Below is a small trained network, with its code and all its weights. Each question gives an input and a class and asks what happens when units are switched off, that is, made to give their printed mean instead of their output.

import numpy as np


def w(rows, s, z=0):
    codes = np.array(rows[::2]) - 128.0
    scale = np.full(codes.shape[1], s)
    scale[-1] = z or s
    return codes * scale


def norm(h):
    return h / np.sqrt((h * h).mean(-1, keepdims=True) + 1e-5)


def f(y):
    return y / 2 * (1 + np.tanh(0.7978845608 * (y + 0.044715 * y**3)))


def log_softmax(a):
    a = a - a.max(-1, keepdims=True)
    return a - np.log(np.exp(a).sum(-1, keepdims=True))


def net(x, mask):
    res = np.array(x, float).reshape(1, 8) / 4 @ E
    u = 0
    for l in range(4):
        y = f(norm(res) @ A[l][:, :-1].T + A[l][:, -1])
        res = res + np.where(mask[u : u + 8], y, B[l][:, -1]) @ B[l][:, :-1]
        u += 8
    return log_softmax(norm(res)[-1] @ U[:, :-1].T + U[:, -1])


A, B = {}, {}
E = w([
[102,114,149,83,210],'x0',
[111,76,161,103,96],'x1',
[185,91,102,103,103],'x2',
[115,145,3,149,152],'x3',
[184,75,120,131,159],'x4',
[124,156,173,32,85],'x5',
[65,29,83,110,144],'x6',
[145,161,93,66,127],'x7',
],0.0027)
A[0] = w([
[189,255,83,134,48,116],'L0N0',
[100,69,121,132,52,138],'L0N1',
[173,76,94,181,245,17],'L0N2',
[176,154,169,180,91,101],'L0N3',
[138,110,114,143,143,109],'L0N4',
[113,72,148,115,130,15],'L0N5',
[106,123,102,216,179,83],'L0N6',
[89,52,174,121,169,5],'L0N7',
],0.005,0.0013)
B[0] = w([
[77,65,181,134,189,250],'L0N0',
[69,192,72,127,157,170],'L0N1',
[118,114,37,189,105,188],'L0N2',
[151,125,212,194,63,158],'L0N3',
[117,151,125,150,115,130],'L0N4',
[181,93,152,177,239,118],'L0N5',
[224,134,35,108,152,169],'L0N6',
[61,81,254,145,215,150],'L0N7',
],0.003,0.002)
A[1] = w([
[49,144,144,75,59,162],'L1N0',
[10,169,203,254,132,180],'L1N1',
[62,193,159,106,170,48],'L1N2',
[112,137,100,67,170,51],'L1N3',
[54,106,26,78,200,1],'L1N4',
[137,141,81,200,132,174],'L1N5',
[206,137,180,27,149,156],'L1N6',
[131,97,90,130,143,65],'L1N7',
],0.0039,0.0006)
B[1] = w([
[108,125,11,192,109,179],'L1N0',
[168,126,131,48,48,246],'L1N1',
[4,221,29,90,214,157],'L1N2',
[243,133,146,140,142,147],'L1N3',
[209,140,246,196,93,242],'L1N4',
[143,108,40,151,167,188],'L1N5',
[129,103,13,119,88,201],'L1N6',
[72,94,94,254,100,139],'L1N7',
],0.0027,0.0014)
A[2] = w([
[156,174,194,107,57,102],'L2N0',
[172,255,113,131,219,48],'L2N1',
[68,56,223,141,211,5],'L2N2',
[137,61,62,46,131,207],'L2N3',
[71,104,164,184,183,146],'L2N4',
[158,167,242,190,106,42],'L2N5',
[57,134,100,183,77,130],'L2N6',
[163,93,235,190,75,111],'L2N7',
],0.0055,0.0011)
B[2] = w([
[116,130,162,176,149,196],'L2N0',
[75,125,170,142,182,224],'L2N1',
[118,69,90,2,171,218],'L2N2',
[210,215,172,142,119,249],'L2N3',
[171,81,65,95,96,180],'L2N4',
[168,106,196,156,92,185],'L2N5',
[118,98,127,105,79,187],'L2N6',
[179,166,204,172,229,218],'L2N7',
],0.0059,0.0017)
A[3] = w([
[221,125,155,94,114,112],'L3N0',
[134,31,146,55,116,119],'L3N1',
[101,12,160,98,165,118],'L3N2',
[63,111,28,80,50,144],'L3N3',
[116,158,34,190,129,249],'L3N4',
[43,204,188,114,206,209],'L3N5',
[87,103,127,136,48,216],'L3N6',
[254,196,153,39,143,173],'L3N7',
],0.0047,0.0016)
B[3] = w([
[110,219,91,76,114,172],'L3N0',
[239,159,79,51,121,166],'L3N1',
[169,143,51,77,187,169],'L3N2',
[142,93,230,123,78,190],'L3N3',
[109,2,131,168,90,243],'L3N4',
[62,109,109,125,169,240],'L3N5',
[121,139,159,13,133,161],'L3N6',
[106,198,49,149,88,251],'L3N7',
],0.0049,0.0022)
U = w([
[56,164,172,50,122,34],'0',
[204,228,75,88,75,94],'1',
[105,77,157,104,35,98],'2',
[186,26,46,214,127,254],'3',
[198,175,248,196,156,108],'4',
[202,76,57,11,210,145],'5',
[56,131,105,159,221,88],'6',
],0.013,0.0015)

Each question gives the input, the list of numbers given to net, and the class t.
The units are the neurons (one row each of A and B). Each row of codes is followed by its name. A weight is (code - 128) times the scale printed after its matrix; where a second scale follows, it is the last column's (A, B and U).
mask holds one flag per neuron, layer by layer. A switched-off neuron (its flag False) gives its mean, the last column of its row in B, instead of its output. The means were averaged over made-up inputs and are rounded, as every weight is.
A unit's drop is (log p(t) with every unit on - log p(t) with that unit switched off) / (log p(t) with every unit on - log p(t) with every unit switched off).
The circuit of an input: a set's keep is (log p(t) with only the set's units on - log p(t) with every unit switched off) / (log p(t) with every unit on - log p(t) with every unit switched off). Starting from the 12 units with the biggest drops (on a tie, the unit counted first), units are removed one at a time, each time the one whose removal leaves the highest keep (on an exact tie, the one counted first), for as long as the keep stays at least 0.8.
circuit, biggest first: the units of the circuit, biggest drop first
most important unit: the unit with the biggest drop
k most important neurons: the k neurons with the biggest drops, biggest first
top k neurons in layer l: the k neurons of layer l with the biggest drops, biggest first
input [2,6,-5,-1,3,2,-2,2], class 5: 2 most important neurons => L0N7, L2N2
input [-6,7,7,2,-6,-8,3,-5], class 2: top 2 neurons in layer 3 => L3N3, L3N6
input [-6,8,0,2,-5,-7,4,-7], class 2: most important unit => L2N6
input [8,-3,-1,-1,1,8,0,6], class 1: top 2 neurons in layer 2 => L2N3, L2N7
input [-6,-3,2,2,3,6,7,-1], class 1: 3 most important neurons => L2N3, L0N2, L0N3
input [-4,4,-7,5,1,1,1,-7], class 2: circuit, biggest first => L2N6, L1N1
input [-1,8,-3,6,-7,-8,8,7], class 2: circuit, biggest first => L3N3, L2N7
input [5,-8,3,7,4,7,0,0], class 6: circuit, biggest first => L2N1, L3N1, L2N2
input [8,-6,-7,1,6,4,-4,7], class 6: circuit, biggest first => L2N1, L3N5
input [-1,-8,4,5,2,2,8,4], class 3: circuit, biggest first => L3N4, L2N2
input [-4,8,-4,6,-3,-5,5,0], class 2: circuit, biggest first => L3N3, L2N6
input [-6,-1,5,4,-6,0,-7,-7], class 4: 2 most important neurons => L2N7, L0N0
input [-4,1,3,-7,1,-3,4,0], class 5: circuit, biggest first => L2N2, L3N2
input [3,4,2,5,-4,-1,-1,-4], class 2: most important unit => L2N7
input [1,4,-3,7,-5,1,7,-1], class 2: 2 most important neurons => L3N3, L0N0
input [3,3,8,-1,8,3,2,1], class 1: circuit, biggest first => L2N3, L3N7
input [-7,-6,6,-4,-4,0,3,0], class 4: 2 most important neurons => L0N3, L2N7
input [-7,0,3,-4,5,-5,-2,7], class 4: 2 most important neurons => L2N7, L0N3
input [-8,8,2,-5,-8,1,-1,0], class 4: 2 most important neurons => L2N7, L2N0
input [7,1,7,-1,-2,7,-5,-4], class 1: most important unit => L1N6
input [-3,-7,1,7,4,-3,-5,8], class 3: 2 most important neurons => L3N4, L2N7
input [-6,0,3,-6,0,-8,2,-5], class 4: top 3 neurons in layer 2 => L2N7, L2N5, L2N2
